Here is a tiny trained network, its code and every weight. The questions are about switching its units off for an input and a class, where a switched-off unit gives its printed mean instead of its output.

import numpy as np


def w(rows, s, z=0):
    codes = np.array(rows[::2]) - 128.0
    scale = np.full(codes.shape[1], s)
    scale[-1] = z or s
    return codes * scale


def f(y):
    return y / 2 * (1 + np.tanh(0.7978845608 * (y + 0.044715 * y**3)))


def log_softmax(a):
    a = a - a.max(-1, keepdims=True)
    return a - np.log(np.exp(a).sum(-1, keepdims=True))


def net(x, mask):
    res = np.array(x, float).reshape(1, 4) / 4 @ E
    y = f(res @ A[0][:, :-1].T + A[0][:, -1])
    res = res + np.where(mask, y, B[0][:, -1]) @ B[0][:, :-1]
    return log_softmax(res[-1] @ U[:, :-1].T + U[:, -1])


A, B = {}, {}
E = w([
[39,226,47,211,45,39,80],'x0',
[118,137,150,118,130,119,150],'x1',
[99,161,155,105,148,138,165],'x2',
[188,181,82,106,3,228,163],'x3',
],0.019)
A[0] = w([
[171,51,176,44,220,130,81,244],'neuron 0',
[41,213,97,186,115,49,45,170],'neuron 1',
[103,181,136,138,159,6,49,132],'neuron 2',
[75,173,92,241,15,171,197,59],'neuron 3',
[82,244,80,203,7,84,136,59],'neuron 4',
[197,130,137,50,37,211,169,197],'neuron 5',
[182,78,154,70,149,212,202,55],'neuron 6',
[128,65,136,184,70,154,206,7],'neuron 7',
],0.016,0.012)
B[0] = w([
[178,56,218,97,255,35,223,243],'neuron 0',
[48,84,209,216,74,63,88,253],'neuron 1',
[49,31,147,183,54,67,94,215],'neuron 2',
[119,190,15,56,77,181,29,216],'neuron 3',
[94,183,35,74,24,147,41,254],'neuron 4',
[237,95,63,61,67,218,177,235],'neuron 5',
[195,159,96,174,168,188,208,214],'neuron 6',
[82,70,144,186,33,126,151,142],'neuron 7',
],0.016,0.046)
U = w([
[153,91,208,88,227,61,197,250],'0',
[241,62,111,74,85,249,168,66],'1',
[53,176,127,211,66,28,78,11],'2',
[109,232,29,164,48,158,62,7],'3',
],0.017,0.012)

Each question gives the input, the list of numbers given to net, and the class t.
The units are the neurons (one row each of A and B). Each row of codes is followed by its name. A weight is (code - 128) times the scale printed after its matrix; where a second scale follows, it is the last column's (A, B and U).
mask holds one flag per neuron, in row order. A switched-off neuron (its flag False) gives its mean, the last column of its row in B, instead of its output. The means were averaged over made-up inputs and are rounded, as every weight is.
A unit's drop is (log p(t) with every unit on - log p(t) with that unit switched off) / (log p(t) with every unit on - log p(t) with every unit switched off).
The circuit of an input: a set's keep is (log p(t) with only the set's units on - log p(t) with every unit switched off) / (log p(t) with every unit on - log p(t) with every unit switched off). Starting from all 8 units, units are removed one at a time, each time the one whose removal leaves the highest keep (on an exact tie, the one counted first), for as long as the keep stays at least 0.8.
circuit, biggest first: the units of the circuit, biggest drop first
k most important neurons: the k neurons with the biggest drops, biggest first
drop when u is switched off: that unit's drop, to one decimal
input [3,-2,8,0], class 2: circuit, biggest first : (neuron 5)
input [2,1,1,0], class 2: 2 most important neurons : (neuron 5; neuron 6)
input [6,-5,-2,0], class 2: 3 most important neurons : (neuron 1; neuron 5; neuron 2)
input [1,3,6,8], class 3: 3 most important neurons : (neuron 3; neuron 0; neuron 4)
input [6,5,7,0], class 2: 4 most important neurons : (neuron 1; neuron 5; neuron 2; neuron 6)
input [-5,-2,8,0], class 0: 3 most important neurons : (neuron 0; neuron 4; neuron 3)
input [0,7,3,-7], class 0: 2 most important neurons : (neuron 4; neuron 0)
input [6,-5,-1,-2], class 2: drop when neuron 1 is switched off : 7.6
input [-5,-5,3,-1], class 0: drop when neuron 0 is switched off : 0.4
input [1,-2,-5,-1], class 2: drop when neuron 0 is switched off : 2.0
